Below is a small trained network, with its code and all its weights. Each question gives an input and a class and asks what happens when units are switched off, that is, made to give their printed mean instead of their output.

import numpy as np


def w(rows, s, z=0):
    codes = np.array(rows[::2]) - 128.0
    scale = np.full(codes.shape[1], s)
    scale[-1] = z or s
    return codes * scale


def f(y):
    return np.maximum(y, 0)


def log_softmax(a):
    a = a - a.max(-1, keepdims=True)
    return a - np.log(np.exp(a).sum(-1, keepdims=True))


def net(x, mask):
    res = np.array(x, float).reshape(1, 6) / 4 @ E
    y = f(res @ A[0][:, :-1].T + A[0][:, -1])
    res = res + np.where(mask, y, B[0][:, -1]) @ B[0][:, :-1]
    return log_softmax(res[-1] @ U[:, :-1].T + U[:, -1])


A, B = {}, {}
E = w([
[83,160,201,42,175,97,206,108],'x0',
[153,91,106,136,157,125,137,106],'x1',
[99,143,131,130,128,139,115,113],'x2',
[20,20,111,140,108,65,168,184],'x3',
[106,163,148,132,111,134,126,155],'x4',
[154,205,91,132,174,12,60,126],'x5',
],0.011)
A[0] = w([
[105,141,102,109,163,67,106,139,32],'N0',
[158,169,112,116,137,95,96,119,131],'N1',
[137,158,105,126,148,45,92,127,206],'N2',
[81,142,101,107,171,9,138,141,69],'N3',
[175,157,100,139,128,170,70,123,194],'N4',
[160,104,109,158,83,161,117,137,193],'N5',
[121,97,101,185,99,116,98,161,228],'N6',
[163,201,157,135,152,99,146,108,209],'N7',
[122,129,138,146,100,98,81,119,134],'N8',
[148,130,114,165,88,87,86,127,173],'N9',
[162,146,141,133,112,189,106,110,254],'N10',
[141,155,168,93,131,142,148,87,198],'N11',
],0.014,0.0029)
B[0] = w([
[166,183,109,26,113,154,37,109,192],'N0',
[91,208,123,156,166,26,197,115,196],'N1',
[182,201,89,125,157,49,102,122,231],'N2',
[167,153,165,19,70,152,51,167,249],'N3',
[228,190,111,181,140,130,140,135,212],'N4',
[106,162,130,123,2,170,35,141,186],'N5',
[48,115,57,137,84,168,59,198,204],'N6',
[209,146,192,154,134,86,156,45,214],'N7',
[119,166,113,156,160,129,168,197,166],'N8',
[65,168,67,200,203,53,66,198,195],'N9',
[238,146,115,128,184,237,82,140,201],'N10',
[190,107,144,39,163,209,232,79,197],'N11',
],0.0078,0.015)
U = w([
[214,182,132,91,112,194,63,134,234],'0',
[66,88,114,186,80,172,117,151,142],'1',
[160,186,115,255,248,70,149,148,98],'2',
[99,159,72,127,179,83,89,191,19],'3',
[187,105,189,111,199,212,193,89,44],'4',
[47,54,215,73,122,94,239,156,253],'5',
[178,186,154,127,149,62,178,27,42],'6',
],0.0083,0.004)

Each question gives the input, the list of numbers given to net, and the class t.
The units are the neurons (one row each of A and B). Each row of codes is followed by its name. A weight is (code - 128) times the scale printed after its matrix; where a second scale follows, it is the last column's (A, B and U).
mask holds one flag per neuron, in row order. A switched-off neuron (its flag False) gives its mean, the last column of its row in B, instead of its output. The means were averaged over made-up inputs and are rounded, as every weight is.
A unit's drop is (log p(t) with every unit on - log p(t) with that unit switched off) / (log p(t) with every unit on - log p(t) with every unit switched off).
The circuit of an input: a set's keep is (log p(t) with only the set's units on - log p(t) with every unit switched off) / (log p(t) with every unit on - log p(t) with every unit switched off). Starting from all 12 units, units are removed one at a time, each time the one whose removal leaves the highest keep (on an exact tie, the one counted first), for as long as the keep stays at least 0.8.
circuit, biggest first: the units of the circuit, biggest drop first
most important unit: the unit with the biggest drop
top k neurons: the k neurons with the biggest drops, biggest first
drop of u: that unit's drop, to one decimal
input [7,3,-3,-2,1,5], class 6: circuit, biggest first -> [N7]
input [1,2,-8,-8,0,-6], class 4: circuit, biggest first -> [N11, N3]
input [0,3,0,2,8,8], class 3: circuit, biggest first -> [N9, N3, N1, N10]
input [1,1,-5,-5,-4,-7], class 4: circuit, biggest first -> [N3, N11]
input [5,4,-7,1,-4,-2], class 5: top 2 neurons -> [N10, N4]
input [-6,-5,2,1,1,6], class 3: top 3 neurons -> [N6, N0, N7]
input [-1,7,-1,8,0,-1], class 1: top 2 neurons -> [N6, N2]
input [-6,6,1,-1,4,1], class 2: top 2 neurons -> [N3, N9]
input [7,5,3,-2,4,8], class 6: top 2 neurons -> [N7, N1]
input [8,4,1,7,-2,6], class 0: drop of N3 -> 0.5
input [6,4,-4,4,-6,6], class 0: drop of N3 -> 2.0
input [-8,2,-1,1,4,6], class 3: drop of N7 -> 0.2
input [7,-2,-1,2,7,-2], class 5: drop of N7 -> 0.0
input [0,2,-4,1,1,-5], class 1: most important unit -> N3
